Table B holds the same points as the rows below and some others, measured another way and shuffled. Each row below is followed by which row of B it is.
B:
0: 231; -197; -42; 133; -419; -40; 187; 313; 23; 48; -159; 50; -209; -382; -93; -156
1: -212; 48; 264; -257; 256; -112; 35; -151; -248; -38; 52; -15; -145; 51; 88; 65
2: 97; 103; 74; 181; -380; 49; -141; -99; -76; -68; -100; 152; -148; -344; -66; 2
3: 41; 89; 87; 169; -136; -75; -28; -83; -124; -64; -121; 29; -173; -325; -120; 137
4: -69; -10; 50; -226; 118; -6; -39; -180; 45; 32; 99; 68; 28; 52; 54; -9
5: -39; -192; 42; -155; 377; -145; 171; -19; -95; 54; 32; -116; -7; 71; -11; -9
6: 110; -46; -189; 121; -65; -33; -156; -219; 90; 51; -63; 147; 186; -152; -21; 2
7: 138; -185; -238; -104; -122; 91; -47; -174; 459; -4; 131; 95; 104; -102; -91; 6
8: -131; -123; -8; -128; 390; -147; 54; -203; -203; -68; -11; 97; 42; 78; 176; 12
9: 62; -244; 62; 122; -355; -117; -3; -34; -179; -101; -92; 70; -135; -371; 77; -180
10: -86; -71; 266; -16; -35; -86; -14; -93; -324; -83; 0; -96; -211; -149; -20; -42
11: 23; 187; -4; -49; -113; 30; -184; -277; 3; 40; -55; 394; 140; -105; 224; -62
12: 97; -215; 1; 37; -97; -83; 161; 226; -65; 80; -72; -132; -150; -165; -169; -80
13: -49; -237; 210; -67; 20; 19; 7; -41; -286; -98; 102; -157; -214; 3; -46; -178
14: -90; 308; 180; -89; 66; -229; 127; -95; -93; -13; -183; 231; -151; -319; 126; 293
15: -83; 162; 241; -237; 560; 26; 298; 139; -299; 18; -32; 120; -231; 230; 113; 22
16: -18; 133; 121; -6; -95; 140; -118; -167; -93; -130; 28; 157; -179; -87; -12; 36
17: 93; -77; -209; 17; -42; 179; -176; -327; 243; -134; 99; 222; 92; -38; 6; -4
18: -85; -167; 26; 50; 112; -129; 25; -102; -251; -150; -49; -41; -142; -126; -22; 56
19: 69; -273; 3; -53; 12; -107; 167; 127; -12; 64; -6; -144; -96; -117; -112; -86
20: -33; 163; 54; -91; 85; 80; -157; -313; -57; -33; 18; 312; 70; 20; 189; -26
21: -77; 61; 75; -6; 140; -237; 142; 8; -65; -23; -113; -129; -195; -257; -191; 337
22: -88; -422; 38; -56; -74; -255; 58; -75; -80; -101; 53; -305; -137; -245; -135; 20
23: 78; -97; 41; -9; 92; -82; 215; 140; -62; 22; -76; -23; -157; -137; -72; 6
24: 13; -187; -81; -188; -45; 78; -91; -253; 260; -77; 193; 44; 34; -19; -10; -33
25: 55; -126; 98; -74; -95; -126; 324; 297; -132; -6; -148; 117; -277; -244; 91; -90
26: -94; -153; -75; -281; 88; -99; -56; -261; 98; 17; 91; 173; 163; 25; 217; -79
27: 105; -162; -249; -45; 119; -29; 4; -126; 226; 75; 8; 110; 187; -17; -11; -8
28: 31; -317; -32; 116; 68; -141; 98; 62; -39; -45; 16; -420; -190; -182; -418; 147
29: 21; -103; 40; -86; 421; 65; 143; 13; -139; -8; 48; -26; -87; 194; -45; -52
30: -46; 137; 71; -107; 162; 21; -78; -259; -134; -16; -19; 317; 65; 32; 246; -48
31: 61; 197; -35; 20; 89; 84; -130; -206; 42; 60; -32; 206; 85; -10; -14; 64
32: -24; 81; 5; -231; 105; 21; -44; -145; 70; 108; 40; 217; 109; 79; 135; -51
33: 6; -241; 6; -72; 151; -41; 137; 60; -9; -30; 68; -218; -165; -13; -207; 34
34: 25; -141; 116; -37; 77; -84; 201; 141; -154; -9; -43; -88; -223; -113; -74; -27
35: -148; -200; -15; -319; 190; -58; -11; -276; 9; -84; 131; 170; 76; 99; 265; -96
36: 166; -68; 8; 54; 204; 136; 52; 23; 11; 84; 50; -116; -47; 85; -238; -54
37: 8; 66; -72; -71; 206; 241; -242; -366; 60; -52; 158; 179; 127; 223; 7; -37
38: 53; 82; -61; -94; 190; 180; -43; -252; 120; -90; 74; 298; 29; 78; 106; 7
39: -26; -79; 161; 16; -34; -30; -27; -126; -256; -93; -11; 43; -138; -128; 52; -89
40: 97; -211; -62; 77; -6; -5; 130; 47; -6; -107; -31; -23; -165; -165; -112; 2
41: 13; -131; 99; -85; 97; -70; 21; 7; -137; 142; 25; -129; 4; 29; -76; -130
42: 13; -138; -52; 13; -255; 20; -138; -269; 81; -179; 52; 145; -50; -243; 41; -14
43: 48; -23; 31; 14; 123; 58; 55; -91; 28; -106; 38; -24; -164; -85; -154; 124
44: 197; -357; -183; 217; -167; -54; 79; 82; 15; -42; -90; -43; -55; -264; -138; -109
45: 44; -424; 25; 102; -15; -286; 248; 239; -192; 20; -99; -377; -213; -278; -256; -15
46: 34; -221; 81; -67; -156; 17; 25; -57; -121; -96; 31; 130; -114; -122; 151; -235
47: 1; 46; 12; -210; 87; 28; -6; -70; 11; 128; 7; 244; 94; 92; 175; -136
48: 108; -295; -83; 27; -124; -59; 130; 138; 59; -3; -19; -107; -136; -189; -158; -62
49: -33; -274; 9; 53; -223; -178; -66; -105; -155; -75; -38; -79; -67; -279; -24; -73
50: 25; -163; -34; -226; 151; 30; 80; -65; 102; 31; 97; 104; 40; 90; 99; -131
51: 118; 6; -46; 151; -50; 26; -21; -32; -63; 0; -100; 113; -38; -154; -69; -12
52: -44; 268; 294; -8; 228; 150; -82; -150; -293; -39; 34; 23; -195; 94; -93; 66
53: 150; -81; -107; 88; -69; 12; 49; 13; 147; 13; -36; -3; -66; -188; -185; 65
54: 50; -198; 33; -22; -86; -78; 87; 63; 11; 4; 12; -159; -145; -173; -180; -4
55: 78; -9; 8; -133; 166; 101; 64; -10; 123; 74; 80; -2; -38; 80; -117; -5
56: -48; 162; 22; -144; 305; 50; 27; -205; 11; -67; 17; 241; -27; 58; 106; 135
57: -83; 222; 35; -240; 196; 147; -168; -389; 35; -52; 89; 418; 111; 152; 282; -7
58: 68; -135; -70; -57; -56; -72; 3; 12; 75; 137; -17; -29; 57; -89; -82; -58
59: -7; -164; 35; -66; -79; -109; 68; 45; -120; 18; -48; 25; -85; -131; 39; -95
60: 41; -249; 99; 109; 80; 225; -64; -115; -220; -237; 150; -141; -249; 67; -175; -136
61: 25; 107; 113; 5; -57; 136; -58; -173; -110; -154; 1; 258; -159; -102; 101; -30
62: -76; 1; 47; -96; 94; -65; -5; -228; -142; -114; -35; 286; -12; -82; 265; -35
63: 83; -100; 196; 28; -231; 174; -25; 2; -159; -127; 62; 25; -269; -114; -52; -193
64: 90; 190; 81; 116; -125; 92; -71; -144; -71; -72; -88; 264; -115; -215; 28; 35
65: 145; 236; 153; 42; 120; 181; 97; 127; -77; 69; -53; 73; -214; 3; -171; 33
66: -133; -245; -28; -155; -53; -161; -36; -210; -55; -126; 34; 82; -14; -142; 161; -30
67: 92; 9; -113; -208; 97; 124; 49; -91; 316; 44; 92; 206; 52; 53; 30; 8
68: -83; -54; 122; -318; 431; -47; 297; 34; -106; -35; 31; 158; -131; 142; 225; -32
69: 56; -340; -13; 91; -144; -119; 35; 110; -64; 33; 5; -365; -146; -196; -340; -32
70: 85; 70; -131; -40; 116; 129; -73; -249; 154; -39; 16; 334; 113; 14; 118; 1
71: -29; -216; 140; -91; -11; -58; 71; 27; -177; -30; 43; -125; -172; -65; -48; -117

161; -245; 62; 135; 110; 75; -72; 227; -155; -225; 410; -215; 58; 189; 37; 260; 346; -57; 438; 249; 204; -111; -197; -380; -87 | 35
349; -200; -40; 229; 184; 288; 240; 97; 101; -8; -149; 149; 226; -128; 81; 189; 49; -101; 137; -48; -83; 50; -36; -36; -7 | 64
92; -80; -256; 86; 24; 17; 147; 199; -70; -75; 371; 2; -150; 115; -131; 190; 82; -58; 164; 273; -84; -108; -267; -66; -81 | 38
127; -7; -223; 139; 134; -6; 68; 17; -92; -54; 52; -147; 70; 112; 62; -90; 81; -86; 293; 257; 179; -70; 8; -260; 17 | 50
344; -203; -3; 111; 158; 326; 76; -131; 135; -132; -134; 91; 211; 18; 49; 17; 138; -194; 94; -8; 149; 35; 27; -99; 25 | 39
249; -172; -121; 120; 20; 310; 194; -67; 32; 17; -309; 64; 94; -104; 56; -16; -23; 30; 197; 27; -108; -154; 60; -64; 88 | 3
327; -108; 317; 150; -25; -33; -363; -105; 130; -64; -237; 164; 175; -123; -61; 269; -108; -105; -168; -210; 168; 342; -137; 134; 42 | 13
21; -190; -57; 31; -98; -22; -163; 42; 366; -46; -236; 373; -2; -244; -47; 205; -230; 5; -106; -251; -159; 149; -146; 238; -98 | 37
703; -140; 15; 347; 186; 564; 402; -72; -368; 136; -353; -210; 414; -75; 185; -2; 213; 82; 514; 199; -74; -275; 57; -481; 358 | 14
403; -15; 192; 329; -61; -113; -469; 198; -14; -20; 0; 264; 181; -141; -184; 752; -94; -102; -219; -161; 46; 412; -334; 206; 24 | 63
419; 73; 472; 352; -106; -113; -326; 16; -271; 133; -344; -81; 76; -110; -111; 505; -243; -34; -184; -33; 181; 370; 4; 279; 115 | 59
650; 16; 405; 476; 451; 65; 360; 72; -284; 153; -216; -307; 454; -67; 253; 73; 83; -210; 237; 98; 279; 335; 75; -255; 127 | 25
30; -46; 20; 185; 124; -172; 85; 90; 38; 75; -298; -93; 88; -146; 187; -66; -185; 12; 224; 19; 75; 115; 115; -54; -41 | 48
-37; -76; -150; -21; -149; -104; 60; 138; -149; -28; 277; -123; -298; 71; -141; 54; -41; 126; 235; 298; -140; -216; -280; -95; -21 | 43
150; -36; 254; 159; -9; -65; 134; -14; 54; 120; -374; 35; -92; -158; -22; 102; -332; -74; -185; -71; 4; 254; 121; 394; -63 | 51
-178; 39; -260; 34; -48; -123; 191; -3; -37; 52; -178; -141; -282; 53; -4; -207; -251; 3; 129; 266; 30; -122; 219; 133; -83 | 27
26; -27; -385; 181; 60; -75; 66; 272; -190; -11; 181; -155; 18; 39; 61; 91; 89; 104; 506; 319; -50; -232; -157; -373; 16 | 67
-296; 22; -15; -201; -247; -336; 16; -99; -79; -28; 134; -251; -588; 171; -194; -300; -282; 59; 7; 340; 70; -123; -41; 179; -100 | 36
-156; -120; -149; 12; -75; 63; 154; -24; 135; -4; -327; 19; -228; -18; 11; -94; -229; -22; 41; 73; 1; -91; 289; 276; -140 | 6
413; 14; 450; 356; -17; -84; -246; 39; -224; 101; -337; -100; 152; -116; -14; 422; -168; -37; -71; -44; 202; 332; 35; 154; 93 | 47
346; 19; 375; 250; -109; -130; -399; -37; -121; 59; -310; 8; 102; -131; -96; 365; -214; -15; -145; -100; 160; 330; -79; 171; 117 | 71
433; -44; 343; 320; -155; 45; -300; 99; -99; 69; -243; 196; 70; -181; -204; 702; -207; -49; -302; -157; -30; 338; -155; 393; 54 | 20
467; 29; 278; 180; 216; -12; 301; -17; -440; 6; 349; -472; 6; 254; -32; -75; 198; -154; 243; 444; 269; 35; -197; -331; 114 | 68
521; -81; 213; 366; 59; 87; -116; 200; 2; 45; -76; 263; 247; -200; -104; 667; -62; -126; -175; -174; -73; 359; -290; 200; 30 | 61
152; -298; -160; 143; 9; 293; -12; 234; -58; -178; 222; 2; 50; 80; 1; 359; 273; 14; 398; 165; -29; -249; -145; -234; -69 | 2
390; -287; 169; 113; 124; 332; -40; -184; 166; -116; -332; 96; 346; -102; 134; -17; 115; -77; 171; -164; 124; 46; 19; -188; 98 | 10
236; 269; 503; 151; -300; -345; -228; -275; -290; 273; -543; -163; -292; -105; -252; 75; -616; 17; -475; 47; 144; 383; 103; 574; 182 | 5
111; 42; 103; 181; -99; -250; -157; 32; -53; 146; -385; -7; 23; -233; 18; 83; -343; 137; 42; -46; -53; 164; -52; 76; 98 | 55
157; -70; 194; 153; -160; -16; -64; 5; 16; 128; -440; 107; -74; -231; -66; 230; -346; 76; -124; -116; -118; 148; 32; 343; 31 | 31
403; -93; 396; 389; -95; 89; -258; 197; -158; 55; -276; 87; 107; -159; -98; 757; -131; -53; -149; -125; 54; 297; -15; 341; 4 | 11
-57; -115; -274; -163; -111; -61; -126; -46; 264; -232; 429; 242; -275; 155; -295; 46; -2; -164; -152; 114; -6; 3; -374; 140; -147 | 60
-298; 0; 33; -31; -53; -319; 212; 159; -116; -43; 284; -306; -552; 233; -121; -44; -182; -105; 18; 390; 162; -1; 92; 292; -306 | 44
-270; 6; -258; -199; -360; -178; -81; -181; -73; 15; -158; -148; -476; 51; -152; -353; -309; 238; 147; 284; -99; -335; 10; 39; 68 | 28
